[128 = 0]

[117 105 150 120 132 114 128 128 126 128 144 114 125 110 145 138 113 138
  98 148 169  83  96 151 132 140 134 106 136 143 123 141 106 127 112 135
 144 143 114 136 150 147 163 166 154 149  89 114] => Jc > Bp
[126 151 125 148 141 139 158  71 147  97 112 120 130 125 132 124 131  65
 166 148 126 167 135 126 136 154 133 131 100 113 127 106 144 124 137 124
 151 120 138 131  87 116 126  99 104  91 123 106] => PJ > Zr
[123 149  98 146 169 138 145 106 134 119 143 101 150 138 122 154 130 111
 180 136  89 121 162  56 119 152 139 142 107 126 127 130 140  98 165 115
 142 193 111 127  83 133 113 114 115 142 143 163] => PJ > Zr
[116 113 149 126 132 114 132 121 131 112 141 121 118 109 137 143 135 135
  99 154 176 113  95 138 123 145 134  98 126 125 122 146 105 121 132 132
 150 145 117 136 129 149 157 154 152 147 103 129] => Jc > Bp
[136 145 116 126 146 156 108 158 145 177 131 158 141 144 116 141 165 130
 108 130 162 147 128 106 124 114 123 120 137 107 122 112 139 137 132 112
 117 137 140 126 100 109  95 116 113 126 169 177] => Zs > FL
[145 149 126 130 127 162 139 101 173 140 131 134 138 148 130 140 104  91
  72 146 230 127 101 133 120 135 114 123 101 112 140 121 168 138 113 123
 116 134 156 128 100  87  98 111 133 115 176 127] => Zs > GZ
[114 114 131 120 187 138 126 130 143 160 166 114 140 114 147 168 141 113
 112 139 169  72 100 103 126 142 145  99 135 136 114 140 111 117 122 113
 150 195 102 138 126 152 157 178 144 174  97 159] => Jc > MB
[124 148 131 140 154 138 151 104 141 122 125 131 136 122 120 125 152  88
 175 142 101 158 147 121 141 140 132 144 120 106 120 130 136 126 130 117
 145 136 129 135  91 127 115 101 101  96 125 127] => PJ > Jz
[119 111 136 121 139 120 131 118 139 128 145 112 130 120 143 147 110 133
  90 140 184  85  96 130 121 144 138 103 110 142 128 140 120 121 122 131
 141 157 116 134 139 142 157 164 157 157 107 122] => Jc > MB
[121 144 118 139 161 123 134 125 121 133 127 130 135 118 114 118 166 102
 224 120  14 151 182 110 145 131 139 160 134 113 119 121 123 121 136 112
 140 136 118 128 105 144 119 101  77 106  99 134] => CP > FQ
[138 138 128 138 120 150 142  98 150 126 115 148 119 128 130 124 140  91
  98 152 192 175  99 149 135 143 123 103 114 117 124 129 146 143 117 126
 132 105 155 131 102 110 123 112 129  97 148 123] => Zs > FL
[125 140 149 150 122 116 147  98 123  76  99 142 101 110 112 106 169  87
 182 159  97 210 142 143 152 156 131 125 119  98 116 141 117 127 152 136
 162  96 137 136  91 133 141  94 108  72 116 108] => CP > FQ
[127 153 158 146 130 122 148  95 134  76  98 151 107 109 108 106 180  82
 189 159  90 212 144 148 159 152 128 139 114  87 115 130 122 125 146 134
 149  96 143 135  76 130 123  73  95  60 122 111] => CP > FQ
[128 151 168 155 115 122 154  78 142  58  97 134 107 115 105 104 136  68
 178 155 106 187 140 171 157 157 116 154 105  96 128 137 136 120 133 140
 144  86 147 130  89 118 116  66  99  45 123  83] => CP > FB
[120 153 127 140 172 126 138 121 122 135 121 135 136 114 109 117 185  90
 218 132  30 174 173 105 150 141 147 148 135 103  93 125 121 123 141 108
 147 143 117 130  91 144 145  97  76  97 110 139] => CP > FQ
[112 109 133 130 134 115 140 110 129 103 142 102 127 113 140 146 111 135
 119 141 156 104 107 119 120 149 135 105 121 146 129 146 114 115 137 139
 148 154 111 133 136 145 161 157 155 151 101 119] => Jc > Bp
[134 138 108 149 134 143 159  79 148 102 119 121 127 130 134 128 127  81
 139 151 152 165 131 116 127 167 133 115  97 122 129 128 144 124 140 128
 141 136 138 130  86 121 125 112 125 113 138 116] => PJ > Zr
[115 149 105 130 195 132 116 158 122 180 144 126 163 125 114 140 176 117
 222 111   4 120 187  71 137 121 146 158 145 119 119 118 121 119 136  99
 137 190 118 126 115 150 111 120  72 145 116 179] => CP > FQ
[142 143 119 131 123 159 130 116 156 144 131 144 136 146 128 140 128 113
  73 141 206 142 110 119 117 127 120 107 116 116 132 119 150 138 128 126
 116 127 150 128 100  97 100 115 135 117 175 147] => Zs > GZ
[113 112 148 123 138 120 137 116 138 109 146 113 121 112 138 142 126 133
  92 153 197  97  92 121 125 148 136 104 124 138 121 149 109 116 136 140
 153 157 111 138 126 147 160 160 164 151 103 131] => Jc > Bp
[122 139 134 141 158 126 139 110 126 118 123 126 132 117 120 120 154  93
 200 134  59 153 161 118 145 145 137 147 126 112 121 128 126 122 133 119
 146 141 120 128 108 138 128 106 100 107 106 121] => CP > FQ
[119 149  99 133 196 143 120 140 134 170 145 120 165 125 120 144 174 106
 209 118  37 123 177  68 135 133 145 147 137 116 111 122 123 123 140  97
 151 198 109 131  96 145 111 121  80 145 119 178] => CP > FQ
[114 112 167 134 124 119 140  91 143 101 133 126 113 107 140 138 123 107
  94 162 203 113  81 163 140 152 130 104 120 124 128 148 113 129 114 141
 152 130  99 138 128 144 163 149 153 123  91  97] => Jc > MB
[110 108 122 115 170 124 119 146 131 167 164 109 151 119 148 159 128 131
 111 127 144  60 109 111 124 129 142 108 144 146 126 138 107 119 117 117
 143 191  98 134 147 158 159 181 147 183  95 154] => Jc > MB
[112 118 147 116 148 124 118 142 141 138 148 107 136 120 131 158 127 148
  95 141 172  74  96 109 123 125 131 111 134 132 124 142 110 113 131 129
 143 176 109 129 133 147 148 160 154 170 116 150] => Jc > Bp
[104 108 115 113 185 119 118 156 129 165 173  90 164 123 149 173 122 163
 128 119 117  38 128  79 113 130 151 116 136 157 125 133 109 103 134 111
 144 219  85 134 141 165 154 185 141 204 101 184] => Jc > Bp
[133 150 126 143 166 142 147  85 154 122 123 123 140 127 120 110 145  65
 182 143 104 157 146 113 136 156 133 141 113 108 125 128 147 123 139 113
 147 146 129 131  79 120 113  88  92 100 131 127] => PJ > Jz
[128 139 123 152 132 134 166  60 148  74 114 110 122 126 132 124 116  72
 151 156 145 164 130 115 132 173 131 124  95 119 129 137 144 115 148 132
 149 133 133 128  85 115 126  93 124  98 135 103] => PJ > Zr
[130 138  92 131 132 156 139 117 148 150 126 137 138 144 141 134 133 111
 110 132 170 156 129 111 110 139 126 105 115 128 124 116 147 138 130 117
 123 134 144 128 103 103 112 124 126 132 165 152] => Zs > GZ
[122 144 148 139 141 130 137 114 139 103 120 142 120 115 113 127 166  98
 158 159 119 166 129 132 147 140 133 133 124  94 118 137 123 127 137 129
 148 126 134 131  91 134 122 103 105  97 124 127] => CP > FQ
[144 150 137 133 134 161 132 106 166 140 140 145 135 141 122 140 133  93
  92 146 206 139 104 128 130 135 114 122 112 102 129 125 156 133 119 123
 124 130 153 129  94 101  99 109 124 106 169 137] => Zs > FL
[125 161 127 142 173 142 147 101 151 128 116 138 141 119 106 118 174  61
 214 140  63 181 164 120 152 144 135 146 120  93 121 125 136 125 127 111
 149 141 135 133  74 134 110  94  74  81 119 124] => CP > FB
